Below is a small trained network, with its code and all its weights. Each question gives an input and a target symbol and asks what happens when units are switched off, that is, made to give their printed mean instead of their output.

import numpy as np


def w(rows, s, z=0):
    codes = np.array(rows[::2]) - 128.0
    scale = np.full(codes.shape[1], s)
    scale[-1] = z or s
    return codes * scale


def norm(h):
    return h / np.sqrt((h * h).mean(-1, keepdims=True) + 1e-5)


def f(y):
    return np.maximum(y, 0)


def softmax(a):
    e = np.exp(a - a.max(-1, keepdims=True))
    return e / e.sum(-1, keepdims=True)


def log_softmax(a):
    a = a - a.max(-1, keepdims=True)
    return a - np.log(np.exp(a).sum(-1, keepdims=True))


def net(x, mask):
    ids = ['αβδεηθξπτφω'.index(c) for c in x.split()]
    T = len(ids)
    res = E[ids] + P[:T]
    q, k, v = (norm(res) @ M[0].T for M in (Q, K, V))
    z = softmax(np.where(np.tri(T) > 0, q @ k.T / 3**0.5, -1e9)) @ v
    res = res + np.where(mask[0], z, O[0][:, -1]) @ O[0][:, :-1]
    y = f(norm(res) @ A[0][:, :-1].T + A[0][:, -1])
    res = res + np.where(mask[1:13], y, B[0][:, -1]) @ B[0][:, :-1]
    return log_softmax(norm(res)[-1] @ U[:, :-1].T + U[:, -1])


Q, K, V, O, A, B = {}, {}, {}, {}, {}, {}
E = w([
[44,141,116,162,79,143,150,167,170],'α',
[140,75,187,180,168,142,127,165,87],'β',
[20,141,124,154,82,168,143,105,163],'δ',
[28,143,124,129,111,166,127,145,157],'ε',
[127,60,128,182,207,145,101,141,106],'η',
[3,155,102,113,126,117,120,146,187],'θ',
[77,39,132,69,146,180,150,48,92],'ξ',
[141,108,98,142,145,101,26,118,177],'π',
[154,169,163,147,116,109,45,98,144],'τ',
[132,147,72,160,141,137,151,55,62],'φ',
[78,162,109,107,60,126,117,131,99],'ω',
],0.0031)
P = w([
[126,90,90,207,59,254,82,168,169],'0',
[129,109,108,204,81,227,90,142,149],'1',
[131,121,120,196,91,206,95,130,134],'2',
[118,129,121,183,108,176,99,135,126],'3',
[109,134,124,176,121,152,100,134,120],'4',
[102,138,130,163,131,125,105,136,115],'5',
[98,141,133,153,144,98,114,136,108],'6',
[94,146,131,137,160,72,116,140,103],'7',
[84,152,132,135,174,62,132,143,88],'8',
[78,164,124,124,179,37,139,152,81],'9',
],0.002)
Q[0] = w([
[7,138,129,148,123,121,114,153,108],'h0',
[122,151,131,160,118,140,90,126,126],'h0',
[148,102,146,160,169,106,78,132,106],'h0',
],0.017)
K[0] = w([
[120,107,144,115,241,76,196,102,40],'h0',
[118,181,112,137,124,90,150,130,10],'h0',
[102,191,113,67,103,2,82,115,117],'h0',
],0.0067)
V[0] = w([
[97,107,213,102,96,161,155,200,76],'h0',
[143,255,204,133,101,89,116,125,132],'h0',
[171,119,159,186,160,132,121,193,208],'h0',
],0.0039)
O[0] = w([
[22,97,145,40,90,174,35,142,120,152],'h0',
[132,158,107,236,126,246,88,181,161,2],'h0',
[75,252,139,147,228,74,152,176,87,102],'h0',
],0.0033,0.0024)
A[0] = w([
[124,160,153,146,162,180,101,170,118,134],'n0',
[115,146,144,98,91,91,180,168,114,180],'n1',
[94,196,80,68,152,136,114,125,178,89],'n2',
[114,167,81,95,160,84,129,122,114,125],'n3',
[133,204,160,84,145,94,209,88,132,3],'n4',
[137,132,26,156,120,88,163,69,132,116],'n5',
[143,104,101,175,107,136,160,188,109,149],'n6',
[104,96,159,123,179,63,99,150,141,117],'n7',
[253,106,145,142,151,147,136,132,167,68],'n8',
[94,108,125,71,90,165,141,147,150,166],'n9',
[141,96,153,55,139,113,114,92,83,128],'n10',
[121,94,145,146,106,184,81,127,186,93],'n11',
],0.0053,0.0033)
B[0] = w([
[121,116,85,83,126,96,150,132,154,195],'n0',
[148,102,141,134,191,154,110,93,121,217],'n1',
[175,98,166,173,76,110,108,161,96,179],'n2',
[99,99,169,134,128,177,114,98,135,187],'n3',
[188,167,119,57,69,194,152,232,254,136],'n4',
[171,162,195,130,170,97,153,158,67,198],'n5',
[142,170,135,116,129,124,62,89,163,176],'n6',
[164,160,115,126,71,172,161,112,113,214],'n7',
[24,60,78,44,110,100,156,94,179,159],'n8',
[167,165,91,119,146,87,137,104,135,254],'n9',
[110,134,100,181,114,103,137,167,198,226],'n10',
[147,101,164,127,174,154,162,153,89,197],'n11',
],0.0054,0.0033)
U = w([
[126,211,64,172,199,106,63,160,195,163],'α',
[194,180,54,72,61,197,84,75,77,24],'β',
[129,140,112,117,95,132,143,174,113,5],'δ',
[144,92,138,253,30,91,137,190,139,7],'ε',
[222,173,196,165,168,81,159,73,72,202],'η',
[147,20,177,119,199,183,59,128,136,170],'θ',
[97,77,94,61,110,45,152,58,186,180],'ξ',
[144,177,205,44,87,178,180,168,198,153],'π',
[87,133,66,52,172,114,176,233,76,106],'τ',
[79,143,93,189,129,213,228,95,102,117],'φ',
[23,161,194,118,106,120,51,93,74,157],'ω',
],0.008,0.0018)

Each question gives the input, a string of symbols that net reads in full, and the target symbol t.
The units are the heads (3 rows each of Q, K, V and O) and the neurons (one row each of A and B). Each row of codes is followed by its name. A weight is (code - 128) times the scale printed after its matrix; where a second scale follows, it is the last column's (O, A, B and U).
mask holds one flag per unit, heads first, then neurons. A switched-off unit (its flag False) gives its mean, the last column of its rows in O or B, instead of its output. The means were averaged over made-up inputs and are rounded, as every weight is.
A unit's drop is (log p(t) with every unit on - log p(t) with that unit switched off) / (log p(t) with every unit on - log p(t) with every unit switched off).
The circuit of an input: a set's keep is (log p(t) with only the set's units on - log p(t) with every unit switched off) / (log p(t) with every unit on - log p(t) with every unit switched off). Starting from the 12 units with the biggest drops (on a tie, the unit counted first), units are removed one at a time, each time the one whose removal leaves the highest keep (on an exact tie, the one counted first), for as long as the keep stays at least 0.8.
circuit, biggest first: the units of the circuit, biggest drop first
unit that matters most: the unit with the biggest drop
k most important neurons: the k neurons with the biggest drops, biggest first
drop of u: that unit's drop, to one decimal
input ξ φ β ω θ ω δ, target ω: circuit, biggest first : h0; n2
input β ε φ ω β δ θ, target ω: most important neuron : n2
input η α ξ η, target ε: circuit, biggest first : h0; n10; n7; n9
input π ω ω α π, target θ: circuit, biggest first : n11; n9
input δ ξ φ τ β δ ω ξ ω, target ξ: circuit, biggest first : h0; n10
input δ α ω φ α ε θ η θ, target π: circuit, biggest first : n4; h0; n3
input θ δ θ δ τ ω β π, target θ: circuit, biggest first : h0; n11
input φ φ δ, target η: circuit, biggest first : h0; n5
input ω τ ω ε τ, target θ: circuit, biggest first : h0; n11; n9; n7
input η τ δ φ ξ α ε η β β, target φ: 2 most important neurons : n7; n5
input ε α ε ε α, target α: circuit, biggest first : n9; h0; n1
input ω ξ α π δ ω ξ η π, target η: circuit, biggest first : n5; h0; n10
input η δ ε τ α τ β, target α: circuit, biggest first : h0; n6
input π τ θ ω φ ξ ξ ξ τ η, target α: circuit, biggest first : h0; n6
input φ φ θ δ π, target η: 4 most important neurons : n5; n0; n10; n7
input θ θ τ, target α: 2 most important neurons : n0; n7
input θ δ β, target β: 4 most important neurons : n7; n6; n5; n10
input θ ω ε, target τ: 3 most important neurons : n11; n9; n7
input ω β β η δ η, target φ: unit that matters most : n7
input φ τ β τ θ ε, target ω: unit that matters most : h0
input φ α φ π ω ω ω, target η: drop of n5 : 0.2
input ε ξ ω α α, target ξ: drop of h0 : 1.2
input φ τ ε, target η: drop of h0 : 0.2
